Each row comes from the steps of one path. Every step used is in the known rows, and no mark comes twice. Write the path behind each row, first mark first.
Known rows
kame, fofu, sese, vakene, pamobun, nize, gagu: [ 1.58 -0.92  2.23 -0.17 -0.43 -3.47  0.47 -2.10  0.16 -0.13 -0.24 -2.03
  1.58 -1.41 -1.20  1.47 -0.46  0.17  0.94  0.29 -0.84 -1.37  1.34 -0.04
  2.17 -3.54  0.80 -1.38  0.28 -0.23  0.77  1.66  0.79 -0.77 -0.31  0.48
 -2.34 -1.12 -0.91  0.02  1.17  0.52  0.21 -0.74]
sese, gagu, duzo, pamobun, vakene: [-1.52  0.09 -1.96  1.68  0.93  2.13 -0.37  2.08  0.78  0.40 -0.61 -0.44
 -0.95  1.55  0.95  0.50 -0.61 -0.59  0.10  1.48  0.88  1.23  1.07 -2.45
 -1.65 -0.95  0.97 -0.96  0.04  0.20 -0.20 -1.24 -0.11  1.60 -1.97 -1.38
  0.53 -0.51 -0.64 -0.58  2.38  0.38 -1.63  0.23]
nize, gagu, duzo, fofu, sese, pamobun, vakene: [ 2.07  0.34  0.72  1.30  0.80  0.10 -1.28 -0.85  0.75 -0.40  0.22 -3.53
 -1.65  1.21 -1.39  0.13  0.04 -0.07 -2.00  1.31  0.26  0.10  1.16 -0.59
  0.15 -0.59 -0.29 -1.06 -0.19  0.56  0.62  0.45  0.22  0.32 -0.42 -0.28
  1.38 -0.66 -0.73 -3.83  3.43  0.06 -1.07 -0.78]
vakene, gagu, fofu, kame: [-2.80  0.27  1.34 -1.78  0.31  1.71 -0.57  0.54  0.60  1.31  0.10  4.10
 -0.90 -0.18  0.79 -1.62  0.15  0.44  0.24 -1.13  0.47  0.83 -0.81 -0.22
 -0.69 -0.21  1.85  1.04  0.19 -1.24 -0.72  1.63 -0.40  0.69  1.60 -0.56
  0.83  1.29  0.53  1.30 -0.81 -0.16 -0.10  1.22]
duzo, kame, fofu, vakene, pamobun: [ 0.47  0.82  2.26 -0.35  0.23  0.59  1.19 -0.13 -0.85  0.48 -0.04  0.32
  0.65  0.32 -1.04  0.48  0.50  0.67 -0.53 -0.15 -2.08  0.00 -1.32  0.12
  0.44  1.12 -1.16  0.00  0.16 -0.32  0.77  1.07  0.31 -1.44  0.87 -0.91
  0.18 -0.72 -0.06  3.04 -2.04  0.06  0.03  0.43]
sese, vakene, pamobun, fofu, kame, gagu, nize: [-4.48  0.78  0.07 -0.29 -0.67 -2.39 -0.08 -1.19  0.33 -0.18 -0.46  1.84
 -0.41 -1.43  0.29 -1.11  0.18 -0.67  1.67 -0.77 -2.14 -0.52  0.46 -0.38
  2.86 -0.26  0.81 -0.06  0.62 -0.29  0.64 -1.14 -0.57  1.44  0.21 -0.32
  0.75  1.59  0.18  0.94 -2.00  0.41  1.31  0.09]
gagu, fofu, vakene, sese, pamobun, kame: [-0.81  0.17  0.08  0.83  2.11  0.58  0.56  1.25  0.19 -0.65  1.10  2.12
 -0.87  0.74 -3.17 -1.48  0.82 -0.53 -0.33 -0.98 -1.32  0.77  0.51  0.26
 -1.01 -0.92  0.89  0.80 -0.04 -0.50 -1.00  0.24 -1.18 -0.26 -0.03  1.20
 -0.01  0.52  0.13  2.47 -0.21 -0.47 -1.25 -0.46]
nize, gagu, duzo, pamobun, vakene, fofu: [ 0.07  0.44 -1.77 -0.23 -0.27  3.46  0.47  0.34  0.35  0.05  0.34 -1.13
 -1.01  1.39  1.37  1.16 -0.38 -0.41 -2.13  1.71  0.50  0.53  1.26 -1.21
 -0.18  0.32  1.36 -0.43  0.08  0.84  0.34  0.72  0.42  1.71 -1.49 -1.95
 -1.22 -2.30 -0.67 -2.24  1.38 -0.14 -1.30 -0.12]
pamobun, sese, vakene, fofu, kame, duzo: [ 0.99  0.28  0.90 -0.74 -2.34  0.18 -0.23  1.52  0.84 -0.33  0.35 -1.55
  1.84  0.56  1.84  0.31 -0.35  0.87  1.71  1.08  0.15 -1.23 -0.92 -1.57
 -0.21 -1.21  0.27 -0.47 -0.55  0.19 -0.05  0.15 -0.16 -0.07 -0.86  0.40
  3.65  0.99  0.07 -0.28 -0.60  0.15  0.92  0.46]
sese, pamobun, fofu, kame, duzo, gagu: [-0.51 -0.38 -0.49  0.69 -0.31 -2.90  0.07  0.87 -0.57  0.77  0.74 -1.34
  0.07  0.09  1.42 -0.11  0.27  1.36 -0.30  0.95  1.39 -0.83 -1.22  0.53
  0.58  0.92 -1.57 -0.24 -0.19  0.12 -0.36 -1.24  0.06 -0.55  1.31 -0.27
  0.77  0.37  0.77 -2.30 -0.26  0.57 -0.43  0.23]
fofu, kame, duzo, gagu: [-0.33 -0.12  0.72 -0.81 -1.56  0.19 -0.86  1.08 -0.04  1.80 -0.27  2.19
  0.79  0.45  0.22  0.16 -0.64  1.45  0.19  0.51  2.61 -0.71 -2.22 -0.10
 -0.19  1.29 -1.76  0.47 -0.22  0.29 -0.03  0.20  0.05 -1.47  2.61 -0.18
  0.05 -0.01  1.03 -0.44 -0.70  0.33 -0.80  1.71]
duzo, fofu, sese, gagu: [-1.71 -0.58 -0.19  0.08  1.25 -0.39 -1.75  1.22  0.52  1.44 -1.51 -1.86
  0.15  0.14 -1.48  0.42  0.39  0.78  1.06  0.00  2.32  0.28 -1.80 -1.15
 -0.61 -0.22 -0.30 -1.28 -0.33 -1.55  0.02  0.28  1.54 -1.32  0.90  0.54
  3.16  0.94 -0.11 -1.35  1.92 -0.03 -1.47 -0.03]
sese, vakene, fofu, duzo: [-0.96  0.06  1.26 -1.72  1.20  1.28 -0.06  2.91  0.33  0.21 -0.41  0.66
  0.26  1.15 -1.23  0.79 -0.67  1.33  1.82 -0.01  0.71  0.37 -0.58 -3.28
  0.96 -1.71  0.31 -0.45 -0.25 -2.57  0.06  1.35  0.52 -0.37 -0.88 -0.40
  2.12  0.09  0.04  1.28 -0.60 -0.53  0.78 -0.26]
sese, pamobun, fofu, vakene, gagu, nize: [-2.16  1.07 -0.15 -0.33  2.46 -1.24  0.00  0.76 -1.20 -0.86 -0.66 -0.07
 -2.11 -0.46  0.78 -1.27  0.58  0.21  0.26 -1.54 -0.90  0.81  1.08  1.08
 -0.37  0.18  0.80  0.12  0.30 -2.08 -0.49 -0.29  0.21  1.44 -0.87 -0.77
  1.41  0.25  0.08  1.36 -1.64 -0.12 -0.57 -1.47]
pamobun, nize, gagu, fofu, vakene, sese: [ 2.24  0.39 -0.04 -0.96  0.51  1.92  0.08 -0.50 -0.42 -0.13  1.03  1.26
 -0.21 -0.04 -1.35 -0.50 -0.12 -0.27  0.48 -1.19 -0.14  1.72  0.97  2.34
  0.76 -0.28  1.48  0.73 -0.52 -0.16 -0.31  2.60 -0.07  0.99 -0.04  1.25
 -1.67 -1.78  0.07  0.61  0.81 -0.41 -0.41  0.09]
nize, gagu, fofu, vakene: [ 0.39  1.47  3.46 -0.68  3.71  1.48 -0.28 -0.12 -0.49  0.86  0.19  0.62
 -1.02  0.67 -1.88 -1.46 -0.47  1.02 -0.71  0.08  0.49  2.19  0.05  1.18
  0.18 -0.77  0.45  0.56 -0.32 -0.56  0.63  2.27  0.07  0.54 -1.00 -0.69
 -1.20 -0.84  0.54 -1.59  0.92 -0.46 -2.68  0.55]
duzo, gagu, fofu, sese, vakene, pamobun: [-2.08 -0.41  0.00  0.43  0.66  0.21  0.24  0.01  0.72  1.29  0.68 -0.06
 -0.78 -1.08 -1.81 -0.20  0.14 -0.18  1.86 -0.99  0.73  0.07 -0.56  0.07
  1.05 -1.15  0.90 -0.89  0.10 -1.67  0.13  1.72 -1.24  0.32  0.72 -1.27
 -6.32  0.64 -1.31 -0.27  1.49  0.19  0.06 -0.11]
vakene, sese, gagu, duzo, fofu: [-1.51 -0.66 -3.38 -0.61  0.79  1.35 -0.23  2.07 -0.53  0.41 -1.39 -0.32
  0.51  0.24  0.04  0.05 -0.42 -0.42  1.08 -1.04 -0.03  1.69 -0.45 -1.88
 -1.75  1.71  0.34  0.30 -0.63 -1.04 -1.23 -1.02  1.11 -0.42 -2.15  0.75
  1.43 -0.41 -0.31  2.65  1.43  0.27  0.94  0.27]
pamobun, nize, gagu, duzo, kame, fofu, sese: [ 3.78 -0.06 -0.69 -0.21 -1.54  0.74 -0.76 -1.55 -1.28 -0.31  0.18 -0.56
  1.02 -0.93  1.37  1.43  0.16  0.31 -0.71 -0.17  0.42 -0.17 -0.02  0.33
  1.43 -0.05 -1.03 -0.35  0.31  1.99  0.58 -0.58  0.52 -1.46  2.69  0.02
  2.88 -1.07  0.04 -3.57  1.18  0.26 -0.20  0.81]
fofu, vakene, gagu, duzo, pamobun: [-0.49  0.49  1.55 -0.65  0.18  4.21  0.15  1.22  0.08  0.20  0.08  2.97
 -1.10  1.11  0.96 -0.56 -0.33 -0.07 -0.02 -0.52 -0.06  1.39  0.09  0.55
 -1.45  0.59  0.06  0.05 -0.04 -1.25  0.38  1.44 -0.50  1.17  1.08 -1.40
 -3.88 -1.78 -0.44  0.80 -0.05 -0.47  1.26 -0.08]
pamobun, sese, vakene, gagu, fofu: [-0.77  0.34  0.21 -0.87  1.04  0.75 -0.42  1.11  0.11 -0.19  0.83 -1.88
  0.12 -0.97  2.13 -1.25 -0.60  0.32  2.30 -0.52 -0.13  1.26  0.79 -0.73
 -2.91 -2.52  3.11 -0.05 -0.32 -0.52 -0.77 -0.14  0.02  1.34 -3.74 -0.78
  0.27  1.82 -0.97  2.75  1.29  0.48 -0.86  0.13]
pamobun, nize, gagu, fofu: [ 0.45  0.80 -0.89 -0.74  0.84  0.42 -0.43 -0.09 -1.33  0.64 -0.06 -0.99
  0.13 -0.66 -0.69 -0.51 -0.72  0.55  0.11 -0.24  1.27  1.97  0.58  0.51
  0.07 -1.60  1.45  1.07  0.22  0.31 -0.33 -0.03  0.69  1.47 -0.78 -0.83
  2.58 -0.33  0.45 -0.51  1.13  0.29 -2.80  1.02]
pamobun, sese, vakene, fofu, gagu: [-1.20  0.52  0.58 -0.76  0.08  1.84 -0.49  1.98  0.57  0.01  1.01 -4.30
  0.46  0.76  2.34  0.60  0.08  0.35  1.95  0.54  0.22  0.88  0.12 -1.55
 -1.81 -1.49  1.93 -1.12 -0.42 -2.13  0.12  1.78  0.35 -0.31 -2.13  1.27
  0.79 -0.54 -0.36  0.75  0.43 -0.31 -0.51 -0.91]
vakene, sese, gagu, fofu, kame, duzo: [-2.19 -1.12 -0.40 -0.36  1.42 -1.75  0.60  1.04  0.46  0.92 -0.85  3.19
  1.22 -0.19  0.53 -0.69 -0.06 -0.09  0.83 -0.44  0.17  0.48 -1.05 -0.16
 -0.22  0.58  0.02  1.06 -0.74 -0.12 -1.36  0.15 -0.17 -0.73 -0.76  1.34
 -0.64  0.86  0.79 -0.44 -0.41  0.02  1.09  1.40]
fofu, duzo, pamobun, kame, gagu: [-1.20 -0.69  0.65 -0.06 -0.47 -0.64 -0.40  0.30  0.71  0.56  0.35  3.44
  0.43  0.56 -1.05  0.45 -0.28  0.65 -0.24  0.81  1.38 -0.09 -0.50 -0.82
 -0.13 -0.52 -1.65  0.33  0.22  1.22  0.57 -2.03  0.48 -1.53  3.67  0.32
 -0.14  0.83  0.86 -0.49 -1.17 -0.49 -1.71  0.71]
sese, vakene, pamobun, kame, duzo: [-1.97  0.48  0.62  0.14 -1.24 -2.47  1.03  0.70  0.03 -0.68 -0.76  2.60
  1.70 -0.07 -3.14 -0.04 -0.83  0.24  0.90  0.51  0.00  0.17 -0.44 -2.21
 -0.03 -2.47 -0.36  0.31  0.31  0.92 -0.06 -1.83  0.15 -1.20 -1.77 -0.42
  0.44  1.18 -0.14  4.92 -1.13  0.45 -0.79  0.85]
gagu, fofu, vakene, sese, pamobun: [-0.92  0.08  1.66  0.20  3.70  1.13  0.64  2.04 -0.38 -0.02  0.62 -0.44
 -0.54  0.77 -2.44 -1.40  0.25 -0.15  0.23 -1.06 -1.84  0.94  0.20  0.73
 -0.98 -0.58  0.63  0.91 -0.45 -1.94 -0.68  1.85 -0.91  0.46 -1.36  0.45
 -0.13 -1.20  0.02  1.32  0.08 -0.25  0.32 -0.29]
pamobun, kame, fofu, vakene, sese, gagu: [-0.08 -1.01  0.39 -0.15  1.32 -2.08  0.31  0.51  0.26 -0.09 -0.39  2.32
  0.88  0.59 -0.89  0.41  0.46  0.07  0.44 -0.13 -0.24 -0.04  0.36 -1.41
 -1.47 -0.52  0.71 -0.60 -0.27 -0.01 -0.78  0.00  1.01 -3.33 -0.79  2.68
  0.16  0.27  0.22  4.14 -0.11 -0.04 -1.72 -0.73]
kame, duzo, nize, gagu, fofu, vakene, pamobun, sese: [ 4.19  0.67  0.29  0.93 -1.09 -1.84  1.51 -3.00  0.30 -0.51  0.87 -1.78
  0.16 -1.15  1.26 -0.39 -0.97  0.04 -0.18 -0.39  0.36  0.10  0.17  4.03
  0.42  1.53 -1.26  1.07 -0.58  1.41  0.30  0.10 -0.75  1.82 -0.43 -0.50
 -5.42 -0.33  0.08 -1.39 -1.68 -0.06 -0.12  0.63]
sese, pamobun, fofu, kame: [-2.28  0.63  0.65  0.61  0.91 -0.52 -0.69  2.07  0.26  0.25  0.59 -0.28
 -0.63  0.74 -0.62 -0.85  0.33  1.05  0.09  0.18 -0.04 -0.14 -0.32 -1.19
  0.76 -1.57  0.39 -0.32  0.20 -1.32 -0.37 -0.35 -0.14  0.64  1.62  0.19
  6.16  0.13  0.89 -0.77 -0.29  0.27 -1.20  0.22]
vakene, gagu, duzo, kame, fofu, sese, pamobun: [-0.34 -1.01  1.33 -0.22  1.24 -0.57  0.18 -0.12 -1.01 -0.35 -0.43 -1.13
  0.21 -0.90  2.13  0.44  0.60 -0.03 -1.00 -0.57 -1.43 -1.32 -0.30 -0.46
 -1.24  0.08 -0.93 -0.34  0.35 -0.27 -0.20 -0.69  0.10 -2.38  1.19 -0.51
  0.11 -0.24 -0.40 -0.81  0.24  0.22  1.92 -0.23]
kame, duzo, pamobun, sese, vakene, gagu: [ 0.18 -0.69  0.56 -0.08 -0.52 -0.29  0.47  1.14  0.42 -0.30  0.18 -2.29
  2.02 -0.72  3.10  0.43 -0.83  0.51  1.26  1.29  0.45 -0.77 -0.04  0.45
 -3.03 -1.66  0.49 -0.70 -0.62  0.98  0.00 -1.17  0.79  0.65 -3.45 -0.96
 -2.13  0.62 -1.00  0.67  0.80  0.61  0.20  0.11]
fofu, vakene, sese, pamobun, kame: [-0.94  0.09  0.91  0.50  1.05  1.05 -0.11  2.02  0.60 -0.80  0.44  2.40
 -0.44  1.29 -4.03 -0.49  0.26 -0.25  0.08 -0.73 -0.77 -0.36  0.52 -0.54
 -1.42 -1.41  0.18 -0.07 -0.08 -0.88 -0.70  0.42 -0.51 -1.61  1.19  2.29
  0.75 -0.69  0.37  4.16 -0.17 -0.43 -1.16 -0.63]

Which path is each row?
[-3.48  0.24  0.34 -0.32  0.04 -0.93 -0.81 -0.33  0.34  0.18 -1.03 -1.42
 -1.43  0.38  0.76 -0.26  0.58 -1.07 -0.99  0.78 -1.76 -2.38  0.91 -1.09
  0.16  0.56  0.89  0.24  0.79 -0.30  0.06 -0.48 -0.51  0.62  0.38 -0.06
  3.48  0.97  0.61 -0.51 -1.29 -0.03  0.08 -0.63] -> sese, pamobun, vakene, fofu, kame, gagu, nize
[ 3.08 -0.78  1.37  0.64  0.90 -3.22 -0.17 -1.10 -1.36 -0.68 -0.28 -3.72
  0.93 -0.52  0.28  0.79 -0.55  0.34 -0.68  0.20 -0.60 -0.63  1.84 -0.14
  0.70 -2.49 -0.74 -0.09  0.39  0.10  0.05 -0.53  0.35 -0.83  0.86  0.43
  1.55 -2.14 -0.03 -3.50  1.68  0.51 -0.36 -0.54] -> kame, fofu, sese, pamobun, nize, gagu, duzo
[ 2.45  0.08 -0.26 -0.56 -2.49  0.47 -0.25 -1.89 -0.23 -0.80  0.20  3.15
 -0.51 -0.29  2.20 -0.22  0.12 -0.05 -0.66 -0.80  1.03 -0.36 -0.11 -0.28
 -1.09  1.83  0.20  0.50  0.76  0.99 -0.10 -0.80 -0.17 -0.92  1.01 -0.20
  0.65  0.79  0.23  3.61 -2.05  0.03  0.53 -0.16] -> pamobun, kame, fofu, vakene, gagu, duzo, nize
[-1.47  0.14 -1.39 -0.25  0.90 -0.59  0.00  0.11 -0.50 -0.48 -0.88 -1.51
 -1.52  0.12  1.23  1.01  0.64 -0.72 -0.94  0.32 -1.58 -1.56  0.47 -0.86
  0.57  1.94 -1.18  0.09  0.38  0.27  0.16 -1.88 -0.07 -0.32  0.51 -0.58
  2.39  1.65  0.43 -0.99 -1.75 -0.52  0.70 -0.74] -> sese, pamobun, vakene, fofu, duzo, kame, gagu, nize
[ 3.32  1.05 -0.71  0.16 -3.35  1.31  1.31 -0.67 -1.59 -0.77  0.46  0.82
  0.44  0.19  0.51  0.58  0.27 -0.29  0.42 -0.89 -2.43  1.22  0.03  0.09
  1.52  1.46 -1.13  0.48  0.47  0.34  0.44 -0.19 -0.73  0.23  1.98 -1.03
  1.15 -1.12 -0.47  2.95 -1.79  0.21  2.20  0.34] -> gagu, duzo, kame, fofu, vakene, pamobun, nize
[-0.27 -0.04 -1.11  1.10 -0.01 -2.74  1.62 -2.90  0.48 -0.37 -0.42  1.30
  0.61 -2.07 -0.99 -0.37 -0.63 -0.54 -0.95  0.50  0.78 -0.91 -0.07  1.06
  0.95 -0.37  0.04  0.46  0.42  2.34  0.05 -2.01 -0.43  0.88 -3.18 -1.04
 -4.73  2.60  0.08  0.64 -0.61  0.34 -0.78  0.60] -> sese, vakene, pamobun, kame, duzo, nize, gagu, fofu
[ 2.97  0.32 -0.38  0.17 -1.43  1.64 -1.71 -0.94  0.10 -0.38 -0.03 -1.87
  0.11 -0.26 -0.82  0.34 -0.23  0.01  0.91  0.29  1.02  0.71  0.40 -0.26
  1.72 -1.40  0.24 -1.38 -0.12  0.29  0.91  0.49  0.36  1.01 -0.13 -0.01
  1.61  0.17 -0.85 -2.95  3.61  0.09  0.74 -0.48] -> pamobun, nize, gagu, duzo, fofu, sese, vakene
[ 0.90 -0.96  0.41  1.65  0.30 -3.15 -0.69 -1.73  0.83 -0.48 -0.81 -0.48
  0.51 -1.12 -1.88  0.81 -0.36  0.23 -1.83  0.82  2.98 -3.22 -0.61  1.52
  0.11 -1.03 -2.23 -0.43  0.36  1.87  0.15 -1.89  0.23 -1.91  2.08  1.20
 -0.38  0.63  1.10 -3.47  0.18 -0.04 -1.94  0.27] -> fofu, sese, pamobun, kame, duzo, nize, gagu
[ 3.60 -0.48 -0.36  0.14 -1.53 -1.20  0.54  0.80 -1.15 -0.67  0.03 -3.32
  1.56  0.60 -1.36  0.29  0.52  0.17  0.29  0.23 -0.95  0.03 -0.83  1.82
 -0.41  1.58 -1.58  0.56 -0.72 -0.12 -0.28  0.26  0.75  0.00 -1.41  1.13
  2.89 -0.79 -0.16  1.72 -0.19  0.08  2.44 -0.76] -> kame, duzo, fofu, vakene, sese, pamobun, nize
[ 1.23 -0.67 -0.94 -0.70 -2.62  0.44  0.87 -0.71  0.31  0.84 -0.25  0.19
  1.44 -0.04  1.90  1.54  0.15  0.28 -1.47  1.62  0.98 -1.70 -0.70  1.81
  1.63  0.75 -0.68 -0.16 -0.02  1.00  0.26  0.75  0.69  1.15  2.09 -0.15
 -1.41 -0.93  0.67 -4.24 -0.61 -0.31  0.44  0.27] -> vakene, fofu, kame, duzo, pamobun, nize, gagu
[-0.06 -0.17 -2.08 -0.37  1.45 -1.60  0.16  0.53 -0.88  0.14 -2.45  0.31
  0.76 -0.19 -0.06 -0.07  0.43 -0.12  0.50 -0.92 -0.14  0.75 -1.13  1.23
 -0.46  3.45 -1.60  0.69 -0.86 -0.39 -0.52 -0.65  1.20 -0.27 -2.91  0.70
  0.64  0.96  0.18  0.62 -1.19 -0.15  0.64 -0.38] -> kame, duzo, fofu, vakene, sese, gagu, nize
[-1.06 -0.75 -0.21  1.60 -1.37 -1.04 -1.67 -1.36  0.44 -0.78 -0.20 -0.21
 -0.39 -0.89 -1.09 -0.29 -0.22 -1.09 -0.09 -0.28  1.44 -2.33 -0.26 -0.33
 -0.53 -0.37 -1.49  0.08  0.99  1.17  0.30 -3.04 -1.17 -1.63  3.91  0.98
  1.67  0.52  0.74 -1.23 -0.07  0.08  0.71  0.40] -> fofu, sese, pamobun, kame, gagu, duzo, nize
[ 0.18  0.28 -0.40  0.74 -1.42  0.00 -0.03 -2.05  1.40 -0.71  0.03  2.03
 -0.61 -0.32 -3.02 -0.02  0.07 -0.70 -0.34 -0.20 -0.28  0.30  0.69 -0.86
  1.82 -1.22 -0.07 -1.27  0.16  0.65  0.68 -0.36 -0.26 -0.33  0.94  0.20
 -3.93  1.12 -1.06 -0.28  1.99 -0.27 -0.12 -0.68] -> nize, gagu, duzo, fofu, sese, vakene, pamobun, kame
[-0.68  0.29 -1.90  1.01 -0.79  2.23 -0.15  0.51  0.48 -0.42  0.54 -4.06
 -2.04  1.40  2.72  0.89  0.36 -1.21 -1.25  0.70  0.59 -0.26  0.60 -1.22
 -1.00  1.73  0.87 -0.18  0.54 -1.57 -0.14  0.92 -0.96  1.34 -1.16  0.02
  1.03 -1.40  0.07 -0.56 -0.53 -0.27  1.60 -1.11] -> sese, pamobun, vakene, fofu, gagu, duzo, nize
[ 2.13  0.83  0.38 -0.61 -4.19 -0.11  0.19 -1.81 -1.27 -0.36  0.14 -1.09
 -0.05  0.34 -0.60 -0.58 -0.19 -0.80  1.25 -0.51 -1.84  2.06 -0.01  0.78
  1.11  2.29 -1.16  0.87  0.17 -0.17  1.01 -0.09 -0.08  0.84  1.71 -0.33
 -0.58 -1.24 -0.53  3.15 -0.78 -0.07  3.36 -0.15] -> kame, gagu, duzo, fofu, vakene, pamobun, nize
[ 3.16 -0.31  0.26 -0.55 -1.95  1.09  0.74 -0.53 -1.14 -0.25  0.52  0.33
  0.44  0.24  3.41  0.46  0.26 -0.01 -0.02  0.00 -0.82  0.92  0.79  0.91
 -0.68  0.70  0.35  0.17  0.31 -0.04  0.26  0.65  0.14  1.21  0.31 -1.36
 -1.19 -1.53 -0.79  0.92 -0.63  0.14  1.76 -0.69] -> kame, fofu, vakene, gagu, duzo, pamobun, nize
[-1.92  0.43 -2.87  0.33 -2.00 -2.67  0.79 -0.60 -0.12  0.23 -0.26  2.24
 -0.24 -1.45  1.49 -0.10  0.26  0.11  1.24 -0.70  0.03 -0.61 -0.41  0.57
  2.99  1.59 -0.67 -0.14  0.21  0.18 -0.09 -1.39 -0.82  1.54  0.04 -1.38
 -2.62  1.92 -0.15 -0.48 -2.08  0.64  0.71  0.08] -> sese, vakene, pamobun, fofu, kame, duzo, gagu, nize
[ 0.98 -0.75 -0.44  0.44 -0.21  0.74  0.90 -1.28  1.82  0.56  1.38  2.69
  0.30  0.46  1.20  0.18  0.43 -0.48 -2.68  1.69 -0.06 -0.55  0.21  2.07
  0.86  1.01  0.57  0.53 -0.76  2.91 -0.03  1.66 -0.45  1.40 -0.90 -0.05
 -3.25 -0.35 -0.02 -4.43  0.65 -0.09 -0.37  1.08] -> nize, gagu, fofu, kame, duzo, pamobun, vakene, sese
[ 1.11  0.14 -0.34 -0.99 -2.67  1.42 -0.78 -0.98 -0.34 -0.74  0.82  2.50
  0.18  0.89 -1.36 -1.00  0.48 -0.76 -0.04 -0.44 -0.89  1.49 -0.61 -0.15
 -0.66  2.78 -0.70  0.84 -0.31  1.63  0.39 -0.78  0.21 -2.10  1.22  1.68
  1.05 -0.13  0.01  3.35 -0.34 -0.43  1.45  0.10] -> pamobun, kame, gagu, duzo, fofu, vakene, sese
[ 0.70 -0.86 -1.22  0.32 -0.65  1.47  0.66  0.36  0.38 -0.09  1.78 -0.75
  0.59  1.51  3.46  1.38  0.74 -0.72 -1.71  0.97 -1.02  1.30  1.00 -0.91
 -1.12  1.47  1.00  0.37 -0.23  0.72  0.09  1.64  0.12 -0.23 -1.95  0.40
 -0.44 -2.92 -0.73 -0.70 -0.11  0.17  0.55 -0.17] -> kame, fofu, gagu, duzo, pamobun, vakene, sese
[-2.48  0.20 -0.50 -1.60  1.32  1.10 -0.22  0.46 -0.77  0.10 -1.52  0.75
 -0.15 -0.99  1.00  0.69  0.22 -0.11  1.01 -0.48 -1.12 -1.09 -0.93 -1.10
  1.41  1.57 -1.08 -0.12  0.21 -0.35  0.71 -1.39  0.24 -0.63 -0.35 -0.70
  1.02  2.27  0.47 -0.59 -1.88 -0.59  1.82 -0.13] -> sese, vakene, fofu, duzo, kame, gagu, nize
[-0.27 -0.55 -0.86  2.07  1.94 -0.95 -0.78 -1.98  1.20  0.10  0.22 -0.48
 -1.32 -1.53 -1.91 -0.42  0.44 -0.39 -1.79 -0.21  2.26 -2.12  0.09  1.71
  0.18 -1.25  0.06 -0.35  0.69  0.88 -0.24 -1.18 -0.82  0.20  2.13  0.43
 -0.81  1.82  0.72 -4.09  1.13 -0.24 -2.98 -0.15] -> duzo, nize, gagu, fofu, sese, pamobun, kame
[ 0.66 -0.52  0.85  0.89  3.98  1.36  0.51 -0.82  0.44  0.17  0.31 -1.43
 -1.24 -0.74 -1.10 -0.74 -0.14 -0.71 -1.25 -0.75 -0.47 -1.26  0.52  3.40
 -0.33  0.94  0.36  0.24 -0.37 -0.85 -0.31  1.80 -0.78  1.26 -1.62  0.95
 -4.86 -1.03  0.53 -1.27  0.67 -0.35  0.51 -0.65] -> duzo, nize, gagu, fofu, vakene, sese, pamobun
